Here is a tiny trained network, its code and every weight. The questions are about switching its units off for an input and a class, where a switched-off unit gives its printed mean instead of its output.

import numpy as np


def w(rows, s, z=0):
    codes = np.array(rows[::2]) - 128.0
    scale = np.full(codes.shape[1], s)
    scale[-1] = z or s
    return codes * scale


def norm(h):
    return h / np.sqrt((h * h).mean(-1, keepdims=True) + 1e-5)


def f(y):
    return y / 2 * (1 + np.tanh(0.7978845608 * (y + 0.044715 * y**3)))


def log_softmax(a):
    a = a - a.max(-1, keepdims=True)
    return a - np.log(np.exp(a).sum(-1, keepdims=True))


def net(x, mask):
    res = np.array(x, float).reshape(1, 5) / 4 @ E
    u = 0
    for l in range(3):
        y = f(norm(res) @ A[l][:, :-1].T + A[l][:, -1])
        res = res + np.where(mask[u : u + 5], y, B[l][:, -1]) @ B[l][:, :-1]
        u += 5
    return log_softmax(norm(res)[-1] @ U[:, :-1].T + U[:, -1])


A, B = {}, {}
E = w([
[11,81,147,146,134],'x0',
[182,67,209,149,15],'x1',
[71,251,84,196,8],'x2',
[94,79,151,41,13],'x3',
[88,28,45,208,111],'x4',
],0.0031)
A[0] = w([
[170,24,162,78,196,142],'L0N0',
[234,188,84,211,117,79],'L0N1',
[44,172,140,161,2,56],'L0N2',
[170,128,169,52,125,109],'L0N3',
[136,144,150,167,108,4],'L0N4',
],0.0045,0.0026)
B[0] = w([
[254,174,88,86,148,250],'L0N0',
[132,235,135,169,193,175],'L0N1',
[106,13,116,27,235,216],'L0N2',
[174,11,119,103,57,155],'L0N3',
[43,157,172,166,33,67],'L0N4',
],0.0034,0.0017)
A[1] = w([
[154,91,71,152,117,38],'L1N0',
[91,184,103,40,3,41],'L1N1',
[194,167,213,121,178,65],'L1N2',
[224,117,155,170,16,4],'L1N3',
[98,168,117,190,66,57],'L1N4',
],0.0053,0.0019)
B[1] = w([
[116,97,222,108,158,95],'L1N0',
[236,139,141,3,125,235],'L1N1',
[53,57,87,136,42,244],'L1N2',
[74,171,148,214,228,196],'L1N3',
[90,88,216,37,90,140],'L1N4',
],0.0051,0.0011)
A[2] = w([
[183,76,211,83,110,254],'L2N0',
[140,111,198,207,79,70],'L2N1',
[102,188,99,122,148,60],'L2N2',
[76,97,139,147,104,138],'L2N3',
[100,254,134,121,172,96],'L2N4',
],0.0092,0.0019)
B[2] = w([
[177,201,122,20,63,254],'L2N0',
[87,79,255,139,181,156],'L2N1',
[177,145,105,160,115,167],'L2N2',
[114,120,107,98,22,148],'L2N3',
[183,158,130,221,34,241],'L2N4',
],0.0069,0.0046)
U = w([
[105,153,172,159,138,6],'0',
[103,75,211,176,138,116],'1',
[36,95,76,137,81,98],'2',
[159,194,103,243,108,165],'3',
[193,146,131,65,99,207],'4',
[158,101,85,161,248,143],'5',
[95,118,148,162,162,3],'6',
],0.014,0.0062)

Each question gives the input, the list of numbers given to net, and the class t.
The units are the neurons (one row each of A and B). Each row of codes is followed by its name. A weight is (code - 128) times the scale printed after its matrix; where a second scale follows, it is the last column's (A, B and U).
mask holds one flag per neuron, layer by layer. A switched-off neuron (its flag False) gives its mean, the last column of its row in B, instead of its output. The means were averaged over made-up inputs and are rounded, as every weight is.
A unit's drop is (log p(t) with every unit on - log p(t) with that unit switched off) / (log p(t) with every unit on - log p(t) with every unit switched off).
The circuit of an input: a set's keep is (log p(t) with only the set's units on - log p(t) with every unit switched off) / (log p(t) with every unit on - log p(t) with every unit switched off). Starting from the 12 units with the biggest drops (on a tie, the unit counted first), units are removed one at a time, each time the one whose removal leaves the highest keep (on an exact tie, the one counted first), for as long as the keep stays at least 0.8.
circuit, biggest first: the units of the circuit, biggest drop first
k most important neurons: the k neurons with the biggest drops, biggest first
drop when u is switched off: that unit's drop, to one decimal
input [-3,5,3,3,8], class 1: circuit, biggest first -> (L2N1 L1N3)
input [5,-7,-4,4,-5], class 5: circuit, biggest first -> (L2N0 L1N1)
input [5,6,2,-6,0], class 1: circuit, biggest first -> (L2N1)
input [-2,8,-3,1,7], class 1: circuit, biggest first -> (L2N1 L1N3)
input [1,6,-2,-4,-7], class 1: circuit, biggest first -> (L2N1 L1N2)
input [1,5,7,0,-1], class 4: circuit, biggest first -> (L1N1 L0N2)
input [-1,-3,-3,-7,-3], class 3: circuit, biggest first -> (L2N4 L0N2)
input [4,6,2,-3,0], class 1: 2 most important neurons -> (L2N1 L1N1)
input [8,-6,-5,-7,-7], class 3: circuit, biggest first -> (L2N4 L0N2)
input [-4,7,8,-7,5], class 1: circuit, biggest first -> (L2N1 L1N4)
input [0,6,-1,-6,1], class 1: 2 most important neurons -> (L2N1 L1N2)
input [-6,6,-1,0,0], class 1: 2 most important neurons -> (L1N3 L2N1)
input [1,6,-1,1,7], class 1: 3 most important neurons -> (L2N1 L1N3 L1N1)
input [3,7,6,-5,-3], class 1: circuit, biggest first -> (L2N1)
input [-4,-5,-1,-6,-5], class 3: drop when L2N4 is switched off -> 0.2
input [4,7,6,-5,3], class 1: drop when L2N1 is switched off -> 0.4
input [2,-4,-1,-2,-8], class 3: drop when L1N3 is switched off -> 0.0
